[[107 151 102 108]
 [142 106 138 139]] gives 108, 142

[129 151 130 130 131 127 134] gives 134, 129

[[148 121 145 118]
 [112 139 113 105]] gives 118, 112

[107 120 155 154 142] gives 142, 107

[148 151 141 132 139] gives 139, 148

[120 153 128 129 141 125] gives 125, 120

[150 117 129 109] gives 109, 150

[132 104 126 134 156] gives 156, 132

[145 114 157 119] gives 119, 145
---
Q: [157 141 110 128 127]
A: 110
Q: [149 152 135 144]
A: 152
Q: [138 114 138 103]
A: 114
Q: [ 99 125 140 118]
A: 125
Q: [155 138 116 115 122 133 127]
A: 122
Q: [108 125 135 122 120 137 101]
A: 120
Q: [140 148 141 108 153]
A: 141
Q: [143 111 112 154]
A: 111
---
[[124, 112, 133, 144, 116, 105], [106, 120, 106, 115, 149, 140]]: 133
[[148, 107, 115, 151, 107, 121], [148, 109, 112, 151, 106, 121]]: 115
[[150, 104, 100, 124, 130, 105], [103, 110, 123, 121, 121, 126]]: 100
[[117, 139, 126, 134, 108, 144], [124, 122, 118, 121, 135, 150]]: 126
[[107, 152, 129, 139], [145, 124, 124, 131]]: 129
[[124, 121, 117, 136, 139], [124, 116, 99, 136, 139]]: 117
[[103, 116, 120, 108, 119, 137], [144, 141, 118, 125, 116, 123]]: 120
[[130, 123, 105, 131, 131], [142, 106, 144, 128, 131]]: 105
[[131, 132, 117, 124, 151, 134], [133, 138, 123, 123, 129, 119]]: 117
[[119, 131, 136, 150], [114, 129, 108, 136]]: 136
---
Input:
[[126 123 133 107 128 113 134]
 [117 143 107 132 144 118 134]
 [125 146 136 129 134 114 119]]
Output: 134

Input:
[[126 144 144 133]
 [138 112 140 143]
 [116 106 143 134]]
Output: 133

Input:
[[135 139 148 119 149 115]
 [134 139 150 118 148 115]
 [129 118 121 126 117 128]]
Output: 115

Input:
[[135 151 119 107 116]
 [111 132 116 157 119]
 [149 123 126 111 128]]
Output: 116

Input:
[[138 139 132 134 134]
 [151 143 147 155 146]
 [154 153 147 148 147]]
Output: 134

Input:
[[135 127 131 119]
 [116 153 135 142]
 [117 149 133 145]]
Output: 119

Input:
[[117 134 148 116 117 112]
 [122 114 114 150 134 140]
 [148 142 125 149 104 110]]
Output: 112
---
[[121 138 124 110 152 123 127]
 [120 101 130 135 137 122 101]
 [111 136 130 136 133 122  99]] ans = 136

[[108 126 131 126 150 140]
 [135 103 125 149 137 126]
 [103 115 127 136 136 136]] ans = 115

[[143 103 134 124]
 [115 124 119 133]
 [115 137 114 140]] ans = 137

[[117 151 127 115 138 116 131]
 [121 138 135 131 130 128 125]
 [107 136 138 127 127 112 122]] ans = 136

[[116 129 105 126 147 133 129]
 [145 133 138 121 116 136 110]
 [116 144 122 124 132 137 118]] ans = 144

[[122 101 126 126]
 [125 114 132 122]
 [123 109 122 134]] ans = 109

[[138 138 125 127 125 140]
 [126 126 119 150 119 125]
 [130 131 146 138 147 131]] ans = 131

[[118 106 152 121]
 [102 131 143 105]
 [129 124 107 142]] ans = 124

[[150 150 121 137 130 133]
 [144 139 126 133 129 131]
 [122 143 132 134 130 129]] ans = 143

[[122 125 126 128 131]
 [106 128 145 100 110]
 [122 132 127 122 133]] ans = 132
---
[[127 126 142 140 128]
 [130 132 124 101 120]] | 127

[[119 122 142 112 152 145 137]
 [108 106 146 145 111 153 102]] | 119

[[130 128 137 137 134 140 115]
 [113 121 142 120 145 106 143]] | 130

[[113 121 138 140 149 148]
 [130 133 131 131 120 119]] | 113

[[116 112 145 129 140 130 133]
 [112 121 145 138 136 150 127]] | 116

[[116 119 135 124 107  99]
 [116 123 129 123 118 104]] | 116

[[133 112 103 122 120 129]
 [129 130 129 127 131 127]] | 133

[[126 119 128 128 128 146 153]
 [132 120 128 128 128 145 150]] | 126
---
[109 136 147 113 131  99 130] --> 147, 99

[102 122 108 105 118 110] --> 122, 102

[106 136 112 147] --> 147, 106

[143 130 106 125 141 142] --> 143, 106

[[120 145 109 114 129 131]
 [137 143 141 152 150 154]
 [129 130 110 105 110 110]] --> 154, 105

[143 146 151 113 136] --> 151, 113

[138 124 119 158 134] --> 158, 119

[[118 132 120 125 115 115]
 [131 130 157 123 122 114]] --> 157, 114
---
Q:
[[132 117 144 147]
 [143 125 126  99]
 [123 131 105 137]]
A: 137

Q:
[[151 140 127 127 128 129 128]
 [130 129 128 136 128 128 128]
 [135 119 128 119 129 127 129]]
A: 129

Q:
[[128 106 155 132]
 [132 124 135 127]
 [133 107 155 127]]
A: 127

Q:
[[122 129 134 134 126 119 128]
 [136 135 121 111 132 134 133]
 [115 103 147 146 109 132 107]]
A: 107

Q:
[[108 145 122 136]
 [144 112 133 128]
 [154 107 135 107]]
A: 107

Q:
[[123 118 133 103 148 107]
 [121 140 136 148 113 143]
 [142 135 114 129 129 129]]
A: 129

Q:
[[106 151 109 150 111 143 148]
 [106 147 109 146 109 151 150]
 [136 121 136 114 142 115 119]]
A: 119

Q:
[[126 122 122 136 134 140]
 [128 122 124 136 135 139]
 [123 113 116 147 143 152]]
A: 152

Q:
[[115 150 119 140]
 [141 138 140 144]
 [108 135 134 150]]
A: 150

Q:
[[146 105 119 147 107 116 114]
 [148 113 110 147 127 112 114]
 [148 123 137 142 108 125 126]]
A: 126
---
[[122 153 130 133 139 124]
 [122 152 131 133 137 124]
 [139 146 134 131 132 125]] ==> 132

[124 102 114 104] ==> 114

[[125 104 105 107]
 [114 104 129 127]
 [136 157 127 128]] ==> 127

[[126 132 131 117 145 125]
 [127 129 126 101 127 129]] ==> 127

[[129 126 114 125 110 123]
 [126 150 126 138 113 134]] ==> 113

[[114 111 113 121 136]
 [105 105 105 104 151]
 [112 108 112 118 138]] ==> 118
---
[151 104 137 128 130 149] ⇒ 130

[[140 139 149 123]
 [109 106 129 115]] ⇒ 149

[110 145 151 155 117] ⇒ 155

[125 104 112 148 117 118 110] ⇒ 118

[101 122 156 156] ⇒ 156

[[149 106 143 138 134]
 [132 142 130 149 139]] ⇒ 138

[[129 142 155  98 122 138 141]
 [141 151 150 122 120 134 157]] ⇒ 138

[[147 128 133 132 143 119 126]
 [129 128 129 120 129 123 107]] ⇒ 119
---
array([[116, 113, 137, 120],
       [116, 112, 152, 132],
       [117, 114, 138, 120]]) → 116, 120

array([118, 150, 120, 145, 111, 148, 145]) → 118, 145

array([[137, 130, 156, 123, 123],
       [138, 128, 117, 146, 117]]) → 137, 117

array([113, 143, 140, 153, 138, 127]) → 113, 127

array([[109, 120, 149, 140, 106, 115],
       [131, 129, 125, 127, 131, 129],
       [149, 136, 106, 113, 153, 144]]) → 109, 144

array([[121, 146, 151, 128, 136],
       [126, 130, 132, 128, 130],
       [132, 126, 120, 127, 121]]) → 121, 121

array([[120, 128, 125, 124, 119, 142],
       [141, 130, 133, 102, 140, 128],
       [138, 131, 139, 106, 140, 122]]) → 120, 122
---
[140 110 133 153] ⇒ 110
[129 136 143 122 116 101] ⇒ 122
[125 115 118 134 150 133] ⇒ 134
[128 140 107 127 143 119] ⇒ 127
[117 107 108 128] ⇒ 107
[103 137 133 135 139 124 134] ⇒ 139
[131 150 133 125 124] ⇒ 133
[147 108 106 146 123] ⇒ 106
